In the rows, 128 means zero.
Rows lie near named flat spaces through zero. A row that begins with a name and a colon came from that space; any other row is followed by the name of its block's space that it lies nearest.
ph-sn: 99, 146, 148, 125, 125, 75, 86, 142, 119, 129, 114, 80, 90, 103, 137, 107, 86, 141, 129, 215, 111, 210, 96, 169, 130, 154, 104, 87, 94, 118, 134, 156, 136, 76, 86, 145, 136, 173, 125, 115, 87, 156, 132
bs-dz: 94, 173, 104, 76, 147, 123, 106, 170, 78, 113, 91, 149, 123, 28, 97, 163, 104, 108, 84, 93, 111, 136, 104, 174, 138, 140, 128, 159, 121, 62, 112, 54, 152, 133, 186, 119, 64, 26, 105, 88, 139, 94, 63
bq-qd: 133, 141, 131, 153, 129, 176, 134, 118, 151, 154, 140, 143, 117, 107, 128, 126, 147, 127, 129, 119, 132, 142, 145, 134, 132, 115, 152, 142, 135, 136, 160, 123, 140, 130, 124, 113, 138, 119, 146, 133, 136, 132, 121
rg-zn: 157, 140, 142, 82, 139, 145, 125, 144, 141, 104, 131, 143, 139, 143, 138, 134, 102, 142, 128, 119, 114, 166, 116, 113, 154, 122, 120, 127, 139, 143, 127, 124, 134, 126, 95, 128, 161, 131, 145, 122, 130, 95, 128
ph-sn: 165, 119, 114, 113, 125, 176, 175, 117, 131, 113, 154, 178, 155, 140, 135, 160, 160, 112, 151, 41, 120, 46, 153, 87, 136, 105, 150, 176, 156, 120, 121, 104, 109, 195, 165, 93, 126, 88, 128, 138, 160, 119, 125
dt-md: 136, 137, 117, 136, 136, 131, 124, 132, 119, 135, 155, 127, 132, 117, 145, 119, 118, 132, 135, 132, 124, 141, 91, 107, 130, 130, 140, 125, 128, 123, 150, 127, 141, 133, 137, 101, 127, 129, 117, 135, 140, 130, 129
134, 108, 122, 136, 129, 148, 139, 134, 138, 116, 127, 141, 145, 116, 119, 128, 128, 131, 125, 107, 126, 97, 140, 122, 144, 126, 121, 150, 128, 133, 120, 141, 129, 127, 131, 115, 135, 113, 122, 111, 146, 137, 121 : ph-sn
122, 140, 147, 130, 106, 125, 149, 129, 147, 134, 132, 121, 116, 138, 155, 106, 124, 119, 119, 135, 120, 141, 108, 118, 122, 125, 136, 128, 139, 149, 125, 122, 121, 124, 129, 125, 125, 142, 128, 134, 114, 131, 133 : dt-md
dt-md: 129, 89, 178, 93, 127, 149, 102, 133, 158, 104, 104, 128, 95, 148, 76, 129, 89, 132, 141, 116, 142, 96, 150, 149, 107, 138, 113, 122, 119, 126, 62, 109, 143, 117, 121, 158, 150, 128, 149, 95, 139, 101, 123
nf-gf: 180, 134, 172, 137, 121, 146, 130, 134, 141, 135, 138, 79, 126, 106, 83, 85, 134, 67, 105, 85, 208, 142, 113, 187, 135, 139, 123, 119, 74, 187, 130, 57, 162, 91, 100, 152, 149, 142, 142, 126, 111, 110, 128
gj-pn: 160, 157, 158, 97, 101, 134, 125, 138, 136, 99, 135, 91, 142, 79, 154, 136, 114, 129, 137, 147, 125, 135, 147, 165, 140, 114, 147, 113, 156, 106, 169, 164, 155, 151, 139, 97, 143, 131, 91, 113, 155, 154, 177
bq-qd: 139, 132, 137, 125, 143, 169, 117, 141, 169, 140, 161, 148, 131, 131, 118, 151, 131, 121, 116, 135, 150, 124, 146, 139, 117, 126, 170, 132, 149, 121, 119, 139, 131, 127, 104, 135, 160, 103, 116, 131, 158, 155, 143
rd-cr: 168, 142, 84, 144, 154, 141, 115, 138, 101, 131, 127, 129, 115, 97, 141, 143, 121, 122, 133, 141, 141, 114, 142, 123, 123, 130, 138, 144, 142, 148, 173, 103, 126, 109, 124, 121, 150, 131, 108, 121, 154, 145, 108
174, 132, 112, 122, 161, 131, 60, 117, 109, 95, 184, 84, 121, 194, 71, 140, 151, 116, 138, 98, 135, 142, 166, 62, 77, 148, 102, 175, 104, 96, 110, 184, 109, 153, 147, 94, 115, 93, 110, 131, 150, 117, 142 : nf-gf
140, 142, 149, 131, 174, 85, 159, 121, 162, 117, 129, 133, 130, 131, 147, 127, 79, 154, 107, 149, 145, 86, 166, 152, 125, 114, 123, 148, 103, 87, 135, 121, 167, 132, 137, 149, 156, 153, 112, 178, 143, 151, 153 : gj-pn
gj-pn: 123, 110, 146, 146, 219, 104, 176, 142, 146, 153, 53, 141, 115, 153, 128, 92, 109, 145, 85, 137, 125, 76, 117, 96, 116, 133, 153, 128, 143, 139, 107, 95, 136, 114, 140, 128, 134, 127, 134, 106, 144, 149, 144
87, 136, 127, 111, 166, 123, 103, 117, 116, 132, 142, 129, 130, 182, 139, 144, 144, 133, 177, 112, 111, 147, 75, 128, 79, 136, 113, 144, 153, 106, 121, 152, 122, 114, 159, 134, 122, 156, 126, 140, 94, 108, 141 : bq-qd
118, 119, 147, 138, 123, 129, 146, 132, 120, 127, 130, 133, 115, 102, 139, 147, 125, 123, 128, 138, 139, 124, 102, 148, 142, 123, 138, 123, 145, 121, 140, 113, 129, 114, 122, 117, 124, 133, 107, 128, 100, 149, 115 : nf-gf
rd-cr: 114, 141, 103, 114, 125, 134, 155, 140, 130, 115, 154, 131, 121, 116, 122, 124, 156, 120, 137, 135, 108, 115, 151, 111, 122, 114, 87, 154, 114, 109, 159, 120, 124, 153, 163, 129, 97, 114, 92, 136, 75, 156, 149
bs-dz: 145, 131, 128, 148, 120, 137, 135, 124, 171, 135, 154, 115, 113, 157, 113, 117, 131, 147, 148, 123, 149, 121, 108, 96, 149, 99, 124, 106, 154, 125, 126, 152, 92, 132, 123, 114, 130, 161, 169, 126, 121, 134, 180
rt-dq: 114, 135, 130, 117, 106, 128, 139, 125, 147, 112, 151, 144, 115, 124, 127, 119, 138, 127, 180, 142, 131, 139, 118, 137, 120, 139, 117, 126, 120, 139, 135, 114, 149, 125, 136, 136, 113, 107, 138, 131, 128, 132, 130
178, 116, 117, 138, 121, 186, 183, 114, 144, 114, 172, 196, 165, 140, 125, 143, 176, 125, 130, 30, 128, 48, 173, 76, 152, 104, 147, 195, 166, 127, 131, 99, 101, 196, 165, 94, 108, 77, 137, 146, 162, 118, 109 : ph-sn
128, 141, 113, 138, 118, 127, 120, 131, 81, 138, 116, 181, 130, 133, 86, 131, 143, 146, 165, 123, 159, 128, 97, 117, 133, 135, 94, 116, 126, 161, 86, 146, 129, 122, 126, 113, 155, 118, 169, 133, 115, 118, 101 : gj-pn

Each name stands for a flat space through zero: a line, a plane or more. A row that begins with a name and a colon came from that space; any other row is followed by the name of the space it lies nearest, among the names in its block.
jl-dc: 160, 150, 121, 163, 148, 149, 136, 78, 134, 131, 72, 153, 159, 112, 123, 105, 127, 125, 142, 136, 134, 137, 116, 92, 159, 90, 105, 188, 135, 125, 85, 180, 123, 187, 121, 145, 95, 145, 170, 160, 144, 120, 181
jl-dc: 108, 125, 120, 93, 69, 114, 145, 142, 126, 79, 135, 143, 160, 148, 143, 135, 152, 152, 88, 119, 106, 110, 173, 176, 81, 129, 142, 108, 138, 136, 120, 102, 126, 130, 154, 84, 151, 82, 112, 97, 82, 131, 121
mr-nm: 143, 104, 162, 96, 121, 130, 155, 133, 101, 106, 123, 50, 131, 110, 143, 104, 135, 139, 139, 113, 123, 144, 156, 142, 132, 146, 84, 133, 113, 125, 128, 112, 133, 138, 92, 107, 121, 111, 125, 153, 134, 110, 129
hd-cf: 125, 119, 116, 109, 98, 142, 129, 151, 101, 162, 86, 143, 112, 156, 129, 128, 90, 116, 162, 92, 144, 94, 112, 75, 127, 126, 120, 93, 142, 179, 113, 94, 90, 87, 113, 97, 68, 149, 106, 122, 137, 132, 142
114, 144, 89, 152, 93, 98, 129, 140, 175, 145, 130, 168, 112, 125, 143, 135, 125, 150, 109, 106, 116, 127, 100, 114, 125, 125, 135, 127, 139, 126, 136, 117, 145, 147, 117, 143, 114, 132, 118, 104, 133, 129, 155 : mr-nm
zz-lt: 167, 126, 116, 84, 110, 113, 134, 111, 130, 122, 117, 104, 125, 148, 129, 143, 126, 144, 140, 163, 140, 113, 136, 90, 113, 120, 109, 110, 131, 130, 125, 109, 121, 127, 129, 135, 144, 158, 87, 145, 120, 93, 118
jc-sb: 125, 114, 148, 168, 143, 146, 147, 120, 174, 150, 115, 163, 108, 103, 132, 133, 139, 134, 146, 128, 157, 116, 155, 93, 142, 118, 181, 75, 155, 129, 119, 145, 115, 107, 128, 114, 151, 137, 128, 96, 117, 108, 121
139, 150, 135, 121, 159, 144, 129, 105, 153, 98, 125, 132, 135, 131, 124, 133, 126, 117, 157, 171, 142, 120, 113, 93, 120, 150, 125, 107, 145, 147, 159, 116, 127, 117, 149, 121, 129, 131, 126, 127, 105, 167, 148 : mr-nm
106, 106, 106, 115, 89, 122, 151, 148, 105, 84, 110, 120, 159, 95, 141, 107, 128, 121, 113, 141, 105, 129, 137, 177, 108, 130, 141, 130, 151, 128, 111, 110, 139, 147, 132, 118, 131, 111, 127, 131, 119, 126, 100 : jl-dc
119, 135, 147, 115, 139, 144, 116, 145, 126, 130, 178, 103, 133, 150, 85, 119, 95, 97, 141, 120, 114, 106, 137, 110, 152, 137, 147, 83, 76, 98, 146, 105, 116, 91, 147, 141, 133, 156, 72, 141, 129, 137, 120 : jl-dc
bb-sd: 123, 77, 163, 165, 114, 155, 100, 146, 131, 53, 129, 174, 179, 143, 173, 154, 185, 151, 125, 120, 89, 132, 59, 152, 138, 97, 150, 183, 124, 120, 165, 109, 127, 114, 171, 83, 101, 109, 114, 69, 145, 131, 140
124, 114, 151, 102, 103, 98, 123, 161, 129, 99, 137, 126, 100, 129, 148, 102, 136, 154, 121, 116, 103, 131, 149, 163, 116, 134, 138, 92, 110, 115, 143, 113, 145, 93, 158, 103, 139, 93, 66, 100, 112, 153, 105 : jl-dc
113, 123, 141, 78, 173, 125, 160, 93, 169, 136, 145, 121, 94, 161, 93, 141, 127, 81, 133, 78, 163, 176, 72, 126, 117, 103, 129, 154, 127, 156, 125, 76, 149, 107, 91, 168, 123, 137, 106, 100, 188, 108, 109 : jc-sb
zz-lt: 110, 138, 135, 119, 130, 123, 154, 135, 122, 139, 92, 121, 128, 136, 122, 148, 141, 137, 131, 155, 140, 131, 137, 109, 122, 127, 126, 128, 137, 95, 115, 124, 133, 123, 125, 122, 153, 155, 82, 154, 106, 121, 120
